Below are the code and all the weights of a small trained network. Each question names an input and a class and asks about switching units off, where a switched-off unit gives its printed mean instead of its output.

import numpy as np


def w(rows, s, z=0):
    codes = np.array(rows[::2]) - 128.0
    scale = np.full(codes.shape[1], s)
    scale[-1] = z or s
    return codes * scale


def f(y):
    return np.maximum(y, 0)


def log_softmax(a):
    a = a - a.max(-1, keepdims=True)
    return a - np.log(np.exp(a).sum(-1, keepdims=True))


def net(x, mask):
    res = np.array(x, float).reshape(1, 6) / 4 @ E
    y = f(res @ A[0][:, :-1].T + A[0][:, -1])
    res = res + np.where(mask, y, B[0][:, -1]) @ B[0][:, :-1]
    return log_softmax(res[-1] @ U[:, :-1].T + U[:, -1])


A, B = {}, {}
E = w([
[112,102,76],'x0',
[132,128,130],'x1',
[36,188,92],'x2',
[206,218,3],'x3',
[111,101,70],'x4',
[140,147,164],'x5',
],0.0057)
A[0] = w([
[14,219,105,162],'n1',
[84,56,157,46],'n2',
[80,91,167,49],'n3',
[103,124,103,227],'n4',
[13,100,235,50],'n5',
[112,69,98,213],'n6',
[205,101,80,73],'n7',
[151,100,148,221],'n8',
[27,12,185,104],'n9',
[176,189,86,13],'n10',
[126,47,168,150],'n11',
[37,82,175,52],'n12',
[109,106,137,84],'n13',
[13,185,101,220],'n14',
[140,175,170,109],'n15',
[136,92,46,95],'n16',
[191,170,69,28],'n17',
[32,146,165,73],'n18',
[185,156,83,21],'n19',
[49,41,87,249],'n20',
[123,80,86,147],'n21',
[167,244,42,34],'n22',
[85,226,103,69],'n23',
[30,164,142,48],'n24',
[86,56,145,57],'n25',
[153,178,178,136],'n26',
[119,125,91,254],'n27',
[116,130,145,243],'n28',
[105,92,128,55],'n29',
[167,174,104,40],'n30',
[89,49,144,34],'n31',
[117,82,152,43],'n32',
[129,189,166,51],'n33',
[117,189,79,43],'n34',
[137,156,6,249],'n35',
],0.011,0.0054)
B[0] = w([
[199,65,215,206],'n1',
[227,168,72,154],'n2',
[184,242,54,149],'n3',
[124,161,243,191],'n4',
[206,185,62,194],'n5',
[139,180,223,183],'n6',
[249,166,147,157],'n7',
[132,133,218,185],'n8',
[234,197,123,208],'n9',
[226,201,101,156],'n10',
[189,156,155,180],'n11',
[223,193,66,167],'n12',
[190,173,76,134],'n13',
[168,88,252,219],'n14',
[51,182,163,143],'n15',
[145,223,126,159],'n16',
[203,186,116,164],'n17',
[217,94,25,158],'n18',
[232,195,97,151],'n19',
[162,194,209,217],'n20',
[137,201,235,155],'n21',
[198,151,74,202],'n22',
[233,103,35,166],'n23',
[200,101,113,150],'n24',
[227,218,75,152],'n25',
[150,169,217,156],'n26',
[138,145,255,209],'n27',
[136,118,213,197],'n28',
[196,180,32,132],'n29',
[227,181,112,147],'n30',
[213,218,24,148],'n31',
[237,175,127,138],'n32',
[16,150,151,134],'n33',
[216,122,41,155],'n34',
[197,191,207,254],'n35',
],0.0061,0.0088)
U = w([
[222,150,4,78],'0',
[184,117,124,252],'1',
[202,94,125,201],'2',
[156,161,127,201],'3',
[139,185,118,239],'4',
[154,164,124,181],'5',
[102,58,99,3],'6',
[61,59,88,2],'7',
],0.011,0.0054)

Each question gives the input, the list of numbers given to net, and the class t.
The units are the neurons (one row each of A and B). Each row of codes is followed by its name. A weight is (code - 128) times the scale printed after its matrix; where a second scale follows, it is the last column's (A, B and U).
mask holds one flag per neuron, in row order. A switched-off neuron (its flag False) gives its mean, the last column of its row in B, instead of its output. The means were averaged over made-up inputs and are rounded, as every weight is.
A unit's drop is (log p(t) with every unit on - log p(t) with that unit switched off) / (log p(t) with every unit on - log p(t) with every unit switched off).
The circuit of an input: a set's keep is (log p(t) with only the set's units on - log p(t) with every unit switched off) / (log p(t) with every unit on - log p(t) with every unit switched off). Starting from the 12 units with the biggest drops (on a tie, the unit counted first), units are removed one at a time, each time the one whose removal leaves the highest keep (on an exact tie, the one counted first), for as long as the keep stays at least 0.8.
units of the circuit, in order: the units of the circuit, biggest drop first
most important unit: the unit with the biggest drop
k most important neurons: the k neurons with the biggest drops, biggest first
drop when u is switched off: that unit's drop, to one decimal
input [3,-7,3,7,-6,2], class 0: 2 most important neurons	[n22 n23]
input [-1,1,3,7,-7,0], class 0: units of the circuit, in order	[n22 n23]
input [-7,1,3,8,-7,-2], class 0: 2 most important neurons	[n22 n23]
input [-2,-4,8,4,-2,-2], class 2: units of the circuit, in order	[n1 n14 n23]
input [2,-7,8,-1,8,3], class 2: units of the circuit, in order	[n1 n14]
input [-6,1,7,0,7,3], class 2: 2 most important neurons	[n1 n14]
input [1,2,6,5,-3,-3], class 2: 3 most important neurons	[n1 n14 n23]
input [-3,6,6,-7,0,5], class 0: units of the circuit, in order	[n5 n18 n12]
input [-5,0,-2,7,-7,-2], class 0: units of the circuit, in order	[n22 n14]
input [-5,-2,7,-4,0,-3], class 2: units of the circuit, in order	[n1 n14 n18]
input [3,5,1,7,-3,7], class 0: most important unit	n22
input [5,2,-4,-6,0,5], class 0: drop when n8 is switched off	-0.1
input [4,1,-7,-7,-1,-7], class 0: drop when n31 is switched off	0.2
input [0,4,-3,-8,-6,-1], class 0: drop when n11 is switched off	0.0
input [8,1,-7,-8,7,3], class 0: drop when n25 is switched off	0.1
